Here is a tiny trained network, its code and every weight. The questions are about switching its units off for an input and a class, where a switched-off unit gives its printed mean instead of its output.

import numpy as np


def w(rows, s, z=0):
    codes = np.array(rows[::2]) - 128.0
    scale = np.full(codes.shape[1], s)
    scale[-1] = z or s
    return codes * scale


def norm(h):
    return h / np.sqrt((h * h).mean(-1, keepdims=True) + 1e-5)


def f(y):
    return np.maximum(y, 0)


def log_softmax(a):
    a = a - a.max(-1, keepdims=True)
    return a - np.log(np.exp(a).sum(-1, keepdims=True))


def net(x, mask):
    res = np.array(x, float).reshape(1, 2) / 4 @ E
    u = 0
    for l in range(2):
        y = f(norm(res) @ A[l][:, :-1].T + A[l][:, -1])
        res = res + np.where(mask[u : u + 16], y, B[l][:, -1]) @ B[l][:, :-1]
        u += 16
    return log_softmax(norm(res)[-1] @ U[:, :-1].T + U[:, -1])


A, B = {}, {}
E = w([
[78,42,254,59,142],'x0',
[113,172,198,125,22],'x1',
],0.0075)
A[0] = w([
[114,138,146,100,91,127],'0.n1',
[150,108,130,110,108,143],'0.n2',
[170,128,98,163,111,209],'0.n3',
[142,251,106,151,91,170],'0.n4',
[107,131,111,133,114,58],'0.n5',
[146,229,103,156,71,107],'0.n6',
[99,144,110,149,113,124],'0.n7',
[119,132,135,113,159,239],'0.n8',
[127,152,45,151,149,129],'0.n9',
[140,98,92,125,168,39],'0.n10',
[103,176,119,166,121,119],'0.n11',
[124,116,148,129,126,3],'0.n12',
[155,150,55,183,137,90],'0.n13',
[172,129,39,110,122,127],'0.n14',
[115,109,146,149,87,126],'0.n15',
[103,147,126,114,127,101],'0.n16',
],0.021,0.0023)
B[0] = w([
[152,161,128,135,132,164],'0.n1',
[151,141,122,132,111,140],'0.n2',
[112,141,197,123,101,191],'0.n3',
[95,179,144,249,133,252],'0.n4',
[132,135,124,129,158,137],'0.n5',
[87,139,118,216,133,245],'0.n6',
[119,132,146,109,116,155],'0.n7',
[145,119,114,134,92,157],'0.n8',
[76,194,161,185,167,225],'0.n9',
[145,74,102,155,121,175],'0.n10',
[117,136,144,91,109,176],'0.n11',
[131,129,133,120,112,140],'0.n12',
[114,149,186,142,128,234],'0.n13',
[100,197,135,173,154,214],'0.n14',
[147,145,140,133,129,157],'0.n15',
[153,128,113,131,112,133],'0.n16',
],0.016)
A[1] = w([
[39,160,100,143,80,106],'1.n1',
[3,186,148,143,231,98],'1.n2',
[184,139,92,133,116,56],'1.n3',
[131,210,202,177,122,93],'1.n4',
[159,172,176,42,109,85],'1.n5',
[112,156,51,151,243,108],'1.n6',
[134,160,40,94,102,2],'1.n7',
[111,130,112,134,113,80],'1.n8',
[38,175,137,147,200,75],'1.n9',
[132,154,145,98,135,114],'1.n10',
[107,135,187,78,117,101],'1.n11',
[67,113,109,154,190,124],'1.n12',
[96,128,135,234,203,61],'1.n13',
[89,150,229,82,68,83],'1.n14',
[28,157,171,129,221,152],'1.n15',
[87,132,92,172,193,63],'1.n16',
],0.011,0.0052)
B[1] = w([
[82,140,158,110,169,174],'1.n1',
[124,180,193,141,11,229],'1.n2',
[122,102,150,119,124,129],'1.n3',
[86,65,108,105,147,250],'1.n4',
[184,144,158,59,115,156],'1.n5',
[114,200,124,130,146,155],'1.n6',
[87,127,138,140,139,128],'1.n7',
[119,132,149,117,136,128],'1.n8',
[91,177,206,147,54,201],'1.n9',
[150,112,133,128,121,135],'1.n10',
[177,160,118,156,81,147],'1.n11',
[149,170,116,112,117,168],'1.n12',
[108,161,85,100,180,225],'1.n13',
[126,189,106,76,154,171],'1.n14',
[168,151,187,178,27,211],'1.n15',
[141,163,89,141,127,164],'1.n16',
],0.011,0.013)
U = w([
[75,115,107,98,186,98],'0',
[127,119,31,190,196,90],'1',
[121,112,113,132,146,6],'2',
[181,153,172,63,94,166],'3',
[156,3,107,135,116,183],'4',
[84,191,164,218,122,175],'5',
[129,114,117,133,158,16],'6',
[122,115,103,129,140,25],'7',
],0.026,0.013)

Each question gives the input, the list of numbers given to net, and the class t.
The units are the neurons (one row each of A and B). Each row of codes is followed by its name. A weight is (code - 128) times the scale printed after its matrix; where a second scale follows, it is the last column's (A, B and U).
mask holds one flag per neuron, layer by layer. A switched-off neuron (its flag False) gives its mean, the last column of its row in B, instead of its output. The means were averaged over made-up inputs and are rounded, as every weight is.
A unit's drop is (log p(t) with every unit on - log p(t) with that unit switched off) / (log p(t) with every unit on - log p(t) with every unit switched off).
The circuit of an input: a set's keep is (log p(t) with only the set's units on - log p(t) with every unit switched off) / (log p(t) with every unit on - log p(t) with every unit switched off). Starting from the 12 units with the biggest drops (on a tie, the unit counted first), units are removed one at a time, each time the one whose removal leaves the highest keep (on an exact tie, the one counted first), for as long as the keep stays at least 0.8.
units of the circuit, in order: the units of the circuit, biggest drop first
k most important neurons: the k neurons with the biggest drops, biggest first
top k neurons in layer l: the k neurons of layer l with the biggest drops, biggest first
drop when u is switched off: that unit's drop, to one decimal
input [7,-1], class 3: top 3 neurons in layer 0 => [0.n4; 0.n6; 0.n9]
input [1,-3], class 1: 2 most important neurons => [0.n10; 0.n13]
input [3,-3], class 4: most important neuron => [0.n9]
input [8,-5], class 4: 4 most important neurons => [0.n4; 0.n9; 0.n14; 0.n6]
input [2,2], class 3: units of the circuit, in order => [0.n6; 0.n4; 0.n9; 0.n14]
input [2,-4], class 4: 2 most important neurons => [0.n9; 0.n14]
input [4,-4], class 4: top 4 neurons in layer 0 => [0.n9; 0.n14; 0.n4; 0.n6]
input [4,-7], class 4: 3 most important neurons => [0.n9; 0.n14; 0.n4]
input [7,8], class 3: 2 most important neurons => [0.n4; 0.n6]
input [5,-2], class 3: 3 most important neurons => [0.n6; 0.n4; 0.n10]
input [6,1], class 3: top 2 neurons in layer 0 => [0.n4; 0.n6]
input [6,6], class 3: 3 most important neurons => [0.n4; 0.n6; 0.n9]
input [6,-4], class 4: top 3 neurons in layer 0 => [0.n4; 0.n14; 0.n9]
input [4,0], class 3: top 3 neurons in layer 0 => [0.n6; 0.n4; 0.n9]
input [8,4], class 3: top 2 neurons in layer 0 => [0.n4; 0.n6]
input [7,-3], class 3: top neuron in layer 1 => [1.n4]
input [4,-2], class 4: top 2 neurons in layer 1 => [1.n2; 1.n9]
input [0,0], class 0: top 2 neurons in layer 1 => [1.n2; 1.n15]
input [5,-3], class 4: drop when 0.n6 is switched off => 0.7
input [3,7], class 3: drop when 0.n4 is switched off => 1.0
input [5,5], class 3: drop when 0.n6 is switched off => 0.9
